Below is a small trained network, with its code and all its weights. Each question gives an input and a target symbol and asks what happens when units are switched off, that is, made to give their printed mean instead of their output.

import numpy as np


def w(rows, s, z=0):
    codes = np.array(rows[::2]) - 128.0
    scale = np.full(codes.shape[1], s)
    scale[-1] = z or s
    return codes * scale


def norm(h):
    return h / np.sqrt((h * h).mean(-1, keepdims=True) + 1e-5)


def softmax(a):
    e = np.exp(a - a.max(-1, keepdims=True))
    return e / e.sum(-1, keepdims=True)


def log_softmax(a):
    a = a - a.max(-1, keepdims=True)
    return a - np.log(np.exp(a).sum(-1, keepdims=True))


def net(x, mask):
    ids = ['ΓΔαβεζλπτφψ'.index(c) for c in x.split()]
    T = len(ids)
    res = E[ids] + P[:T]
    u = 0
    for l in range(3):
        r = norm(res)
        for j in range(2):
            rows = slice(2 * j, 2 * j + 2)
            q, k, v = (r @ M[l][rows].T for M in (Q, K, V))
            z = softmax(np.where(np.tri(T) > 0, q @ k.T / 2**0.5, -1e9)) @ v
            o = O[l][rows]
            res = res + np.where(mask[u + j], z, o[:, -1]) @ o[:, :-1]
        u += 2
    return log_softmax(norm(res)[-1] @ U[:, :-1].T + U[:, -1])


Q, K, V, O = {}, {}, {}, {}
E = w([
[165,139,85,162,159,37,177,169],'Γ',
[39,117,86,93,159,34,162,161],'Δ',
[142,184,139,102,224,81,90,155],'α',
[111,254,183,67,163,71,76,150],'β',
[163,168,181,45,177,68,172,52],'ε',
[120,182,134,158,82,140,98,245],'ζ',
[110,88,189,37,174,179,108,167],'λ',
[190,157,166,138,41,121,216,129],'π',
[154,144,207,71,83,161,180,125],'τ',
[239,182,202,120,135,177,132,110],'φ',
[101,174,178,101,62,155,138,83],'ψ',
],0.0077)
P = w([
[106,177,60,68,152,161,214,172],'0',
[162,126,93,25,98,54,97,187],'1',
[106,106,242,140,146,64,196,186],'2',
[41,144,127,200,147,240,121,70],'3',
[151,31,96,106,48,121,20,96],'4',
[71,36,243,250,134,136,103,96],'5',
[24,209,164,191,129,226,255,56],'6',
],0.006)
Q[0] = w([
[80,169,115,169,168,194,181,111],'0.h1',
[97,105,255,178,151,74,141,148],'0.h1',
[111,97,248,175,140,74,143,165],'0.h2',
[74,174,141,187,168,188,173,116],'0.h2',
],0.026)
K[0] = w([
[116,62,252,197,168,25,88,142],'0.h1',
[150,84,188,167,37,254,62,34],'0.h1',
[108,122,163,148,71,228,44,7],'0.h2',
[118,70,239,217,108,32,64,125],'0.h2',
],0.016)
V[0] = w([
[109,73,156,35,212,125,139,51],'0.h1',
[178,176,112,149,126,64,159,12],'0.h1',
[4,100,92,112,74,79,154,107],'0.h2',
[109,139,95,166,172,70,112,148],'0.h2',
],0.033)
O[0] = w([
[85,104,174,52,77,81,80,206,248],'0.h1',
[94,142,182,156,8,112,69,97,116],'0.h1',
[36,135,123,132,253,63,133,64,103],'0.h2',
[107,127,103,96,115,93,142,107,73],'0.h2',
],0.02,0.011)
Q[1] = w([
[120,159,90,50,37,120,167,58],'1.h1',
[153,94,119,53,77,54,164,227],'1.h1',
[182,149,132,56,25,173,133,174],'1.h2',
[82,79,53,43,108,1,143,100],'1.h2',
],0.021)
K[1] = w([
[104,194,77,79,41,110,192,70],'1.h1',
[137,133,109,12,101,106,156,237],'1.h1',
[175,81,159,76,7,116,173,202],'1.h2',
[94,189,38,98,82,8,115,103],'1.h2',
],0.02)
V[1] = w([
[195,75,95,179,208,164,78,63],'1.h1',
[163,157,191,107,153,164,88,253],'1.h1',
[130,152,209,132,190,236,197,154],'1.h2',
[106,170,114,102,126,136,197,135],'1.h2',
],0.016)
O[1] = w([
[37,131,122,40,45,146,145,244,20],'1.h1',
[63,15,103,253,91,108,162,41,254],'1.h1',
[113,106,50,229,32,123,71,152,129],'1.h2',
[135,135,155,110,147,119,103,106,126],'1.h2',
],0.0078,0.0091)
Q[2] = w([
[162,87,145,90,136,28,135,67],'2.h1',
[177,157,164,77,3,106,87,118],'2.h1',
[114,64,120,153,221,82,182,166],'2.h2',
[84,157,102,94,218,21,85,41],'2.h2',
],0.021)
K[2] = w([
[173,115,104,92,147,64,77,76],'2.h1',
[118,158,95,78,34,77,195,87],'2.h1',
[145,93,75,165,221,168,136,148],'2.h2',
[110,190,150,111,254,136,96,90],'2.h2',
],0.026)
V[2] = w([
[14,94,135,75,112,93,131,197],'2.h1',
[190,175,155,182,181,206,126,159],'2.h1',
[99,94,121,127,1,156,146,174],'2.h2',
[127,143,138,75,200,165,114,150],'2.h2',
],0.021)
O[2] = w([
[250,254,87,213,133,125,63,153,240],'2.h1',
[16,107,234,19,131,208,107,169,1],'2.h1',
[66,212,139,77,227,7,249,143,249],'2.h2',
[163,131,139,106,48,203,33,172,63],'2.h2',
],0.0068,0.0049)
U = w([
[157,216,78,22,92,178,86,82,201],'Γ',
[16,143,69,61,212,65,96,76,96],'Δ',
[177,140,72,84,113,33,208,85,207],'α',
[147,5,133,117,112,149,95,18,68],'β',
[71,157,209,88,56,39,67,161,62],'ε',
[177,164,42,157,186,215,184,78,189],'ζ',
[146,70,165,60,190,139,108,252,88],'λ',
[42,198,181,118,123,182,208,105,237],'π',
[65,53,109,255,133,93,173,160,2],'τ',
[221,148,159,181,28,202,158,174,89],'φ',
[132,189,171,214,179,172,25,129,173],'ψ',
],0.0067,0.0026)

Each question gives the input, a string of symbols that net reads in full, and the target symbol t.
The units are the heads (2 rows each of Q, K, V and O). Each row of codes is followed by its name. A weight is (code - 128) times the scale printed after its matrix; where a second scale follows, it is the last column's (O and U).
mask holds one flag per head, layer by layer. A switched-off head (its flag False) gives its mean, the last column of its rows in O, instead of its output. The means were averaged over made-up inputs and are rounded, as every weight is.
A unit's drop is (log p(t) with every unit on - log p(t) with that unit switched off) / (log p(t) with every unit on - log p(t) with every unit switched off).
The circuit of an input: a set's keep is (log p(t) with only the set's units on - log p(t) with every unit switched off) / (log p(t) with every unit on - log p(t) with every unit switched off). Starting from all 6 units, units are removed one at a time, each time the one whose removal leaves the highest keep (on an exact tie, the one counted first), for as long as the keep stays at least 0.8.
circuit, biggest first: the units of the circuit, biggest drop first
unit that matters most: the unit with the biggest drop
which heads matter: for each layer, one digit per head in row order, 1 if its drop is at least 0.15 and else 0, layers parted by /
drop when u is switched off: that unit's drop, to one decimal
input Δ π Δ, target π: circuit, biggest first => (0.h1; 2.h1; 1.h1)
input α τ ζ, target τ: circuit, biggest first => (1.h1; 0.h2; 2.h2)
input ψ τ λ ε, target λ: circuit, biggest first => (0.h1)
input α λ Γ τ τ π α, target π: circuit, biggest first => (0.h1; 2.h1; 1.h1)
input ε ψ ε, target ψ: circuit, biggest first => (0.h2; 2.h2)
input α α ζ ψ λ, target α: circuit, biggest first => (0.h2; 2.h2)
input ε α β ψ λ φ ψ, target φ: which heads matter => 01 / 00 / 00
input α ζ Δ Δ Γ ζ π, target ζ: which heads matter => 10 / 00 / 00
input Γ α φ λ α, target Γ: which heads matter => 11 / 10 / 01
input ψ Δ φ Γ Δ λ β, target λ: which heads matter => 10 / 00 / 00
input α ε β ψ α λ, target ψ: which heads matter => 01 / 10 / 01
input α Δ α ε τ φ, target φ: which heads matter => 01 / 00 / 00
input α π τ α ε Δ ψ, target Δ: which heads matter => 01 / 00 / 00
input Δ α λ α π, target Δ: unit that matters most => 0.h2
input α ζ Δ Δ λ α, target λ: drop when 0.h1 is switched off => 2.3
input Δ ε α τ, target α: drop when 0.h2 is switched off => 0.6
input Δ α β Δ, target β: drop when 2.h1 is switched off => 0.2
